[[108 121 118]
 [129 152 107]
 [117 142 153]
 [138 128 140]]
:
[[108 118]
 [129 107]
 [117 153]
 [138 140]]

[[137 134 149]
 [134 131 136]
 [145 141 143]
 [144 140 143]
 [152 148 137]
 [134 131 136]
 [137 134 150]
 [153 148 138]
 [140 137 141]
 [156 150 141]]
:
[[137 149]
 [134 136]
 [145 143]
 [144 143]
 [152 137]
 [134 136]
 [137 150]
 [153 138]
 [140 141]
 [156 141]]

[[108 134 130 139 112 156]
 [113 132 131 135 116 146]]
:
[[108 130 112]
 [113 131 116]]

[[149 118 104 134 130 135 126 130 134 137 132 104 142 119 133]
 [112 135 147 120 119 120 133 125 117 119 123 147 124 133 123]
 [112 135 147 134 130 120 135 130 127 119 120 147 113 139 123]]
:
[[149 104 130 126 134 132 142 133]
 [112 147 119 133 117 123 124 123]
 [112 147 130 135 127 120 113 123]]

[[111 134 135 134 135 107 111 108 112 135 133 132 112 133 111]
 [145 123 119 125 120 148 145 147 143 122 126 124 143 125 144]
 [112 131 129 131 130 104 110 105 112 131 132 135 112 132 110]]
:
[[111 135 135 111 112 133 112 111]
 [145 119 120 145 143 126 143 144]
 [112 129 130 110 112 132 112 110]]

[[124 138 119 136 136 131 133 122 143]
 [128 124 124 130 122 125 138 124 118]
 [128 114 144 106 112 122 124 137 128]
 [107 119 119 142 117 125 109 127 128]
 [133 124 119 130 117 125 133 124 118]
 [133 124 134 118 117 140 138 127 123]
 [128 124 134 118 122 125 128 129 133]
 [124 142 119 136 136 134 133 122 143]]
:
[[124 119 136 133 143]
 [128 124 122 138 118]
 [128 144 112 124 128]
 [107 119 117 109 128]
 [133 119 117 133 118]
 [133 134 117 138 123]
 [128 134 122 128 133]
 [124 119 136 133 143]]
---
[[143 139 129 131 148 111 144 120 116 119 136]
 [143 139 129 131 148 111 144 120 116 119 136]
 [124 125 123 120 127 117 125 120 118 119 121]
 [152 144 133 136 157 112 152 122 118 120 143]
 [148 142 131 134 154 112 149 121 117 120 140]
 [132 135 133 136 132 134 131 134 137 140 135]]
:
[[132 148 152 124 143 143]
 [135 142 144 125 139 139]
 [133 131 133 123 129 129]
 [136 134 136 120 131 131]
 [132 154 157 127 148 148]
 [134 112 112 117 111 111]
 [131 149 152 125 144 144]
 [134 121 122 120 120 120]
 [137 117 118 118 116 116]
 [140 120 120 119 119 119]
 [135 140 143 121 136 136]]

[[127 116 106 122 124]
 [140 118 114 141 119]
 [122 106 118 125 138]
 [135 121 106 128 119]
 [140 115 122 145 119]
 [137 121 110 135 138]
 [140 118 131 145 115]
 [137 118 135 145 119]
 [140 121 131 145 143]
 [127 118 126 132 152]]
:
[[127 140 137 140 137 140 135 122 140 127]
 [118 121 118 118 121 115 121 106 118 116]
 [126 131 135 131 110 122 106 118 114 106]
 [132 145 145 145 135 145 128 125 141 122]
 [152 143 119 115 138 119 119 138 119 124]]

[[130 142]
 [157 112]]
:
[[157 130]
 [112 142]]

[[116 122 130 123 137 118 154 127 133 124 130 101]
 [151 142 115 138 144 129 113 129 133 133 146 137]
 [113  98 129 148 130 120 101 128 129 120 116 121]]
:
[[113 151 116]
 [ 98 142 122]
 [129 115 130]
 [148 138 123]
 [130 144 137]
 [120 129 118]
 [101 113 154]
 [128 129 127]
 [129 133 133]
 [120 133 124]
 [116 146 130]
 [121 137 101]]

[[126 130 120 130 120 129]
 [134 131 139 111 156 119]
 [126 130 120 130 119 129]
 [126 129 120 130 120 130]
 [132 134 136 112 151 118]
 [127 127 123 131 122 131]
 [131 120 131 132 132 136]
 [126 128 121 130 122 130]]
:
[[126 131 127 132 126 126 134 126]
 [128 120 127 134 129 130 131 130]
 [121 131 123 136 120 120 139 120]
 [130 132 131 112 130 130 111 130]
 [122 132 122 151 120 119 156 120]
 [130 136 131 118 130 129 119 129]]

[[133 122 119 128 132 148 118 109 140 124 122 120 117]
 [142 114 109 117 143 136 147 137 133 124 114 106 144]
 [126 132 135 123 125 138 117 120 135 120 133 137 117]
 [127 118 117 140 128 124 142 141 126 140 117 116 142]
 [137 123 118 137 138 119 126 115 121 135 123 116 126]
 [118 128 130 141 116 145 110 111 138 132 129 133 111]]
:
[[118 137 127 126 142 133]
 [128 123 118 132 114 122]
 [130 118 117 135 109 119]
 [141 137 140 123 117 128]
 [116 138 128 125 143 132]
 [145 119 124 138 136 148]
 [110 126 142 117 147 118]
 [111 115 141 120 137 109]
 [138 121 126 135 133 140]
 [132 135 140 120 124 124]
 [129 123 117 133 114 122]
 [133 116 116 137 106 120]
 [111 126 142 117 144 117]]
---
[[131 129 133 156 149 118 114]
 [121 113 123 117 122 147 151]]
:
[[118 114 131 129 133 156 149]
 [147 151 121 113 123 117 122]]

[[127 113 141 129]
 [143 119 120 143]
 [107 142 125 125]
 [132 151 115 127]
 [154 147 124 132]
 [126 121 144 132]
 [140 121 146 133]
 [133 135 123 124]
 [142 115 132 138]
 [139 119 118 132]]
:
[[141 129 127 113]
 [120 143 143 119]
 [125 125 107 142]
 [115 127 132 151]
 [124 132 154 147]
 [144 132 126 121]
 [146 133 140 121]
 [123 124 133 135]
 [132 138 142 115]
 [118 132 139 119]]

[[134 129 155 146 121 113 128 128 128 144 144]
 [124 121 142 149 136 124 126 128 135 132 131]
 [112 114 123 130 147 129 141 137 141 129 119]
 [119 124 114 123 143 149 130 121 118 119 117]
 [108 131 124 129 120 122 152 146 127 138 117]
 [114 132 123 127 116 118 145 146 133 134 119]
 [128 117 132 134 135 114 126 135 152 127 130]]
:
[[144 144 134 129 155 146 121 113 128 128 128]
 [132 131 124 121 142 149 136 124 126 128 135]
 [129 119 112 114 123 130 147 129 141 137 141]
 [119 117 119 124 114 123 143 149 130 121 118]
 [138 117 108 131 124 129 120 122 152 146 127]
 [134 119 114 132 123 127 116 118 145 146 133]
 [127 130 128 117 132 134 135 114 126 135 152]]

[[126 117 127 132 144 127 133 100 137]
 [118 126 135 119 141 115 131 132 141]
 [126 110 136 112 145 121 127 116 109]
 [130 136 115 134 144 112 150 129 146]
 [117 106 110 129 140 110 118 121 123]
 [133 117 118 124 126 114 148 118 117]
 [145 127 128 117 135 111 131 141 122]]
:
[[100 137 126 117 127 132 144 127 133]
 [132 141 118 126 135 119 141 115 131]
 [116 109 126 110 136 112 145 121 127]
 [129 146 130 136 115 134 144 112 150]
 [121 123 117 106 110 129 140 110 118]
 [118 117 133 117 118 124 126 114 148]
 [141 122 145 127 128 117 135 111 131]]

[[138 121 115 115 109 123 118 151 151 145]
 [136 121 134  99 103 138 118 114 151 139]]
:
[[151 145 138 121 115 115 109 123 118 151]
 [151 139 136 121 134  99 103 138 118 114]]

[[133 107 107 110]
 [123 105 119 109]]
:
[[107 110 133 107]
 [119 109 123 105]]

[[136 132 151 117 103 142 128 120 116 116 116 142 126 117]
 [118 127 156 115 112 145 116 126 128 114 116 145 119 116]]
:
[[126 117 136 132 151 117 103 142 128 120 116 116 116 142]
 [119 116 118 127 156 115 112 145 116 126 128 114 116 145]]
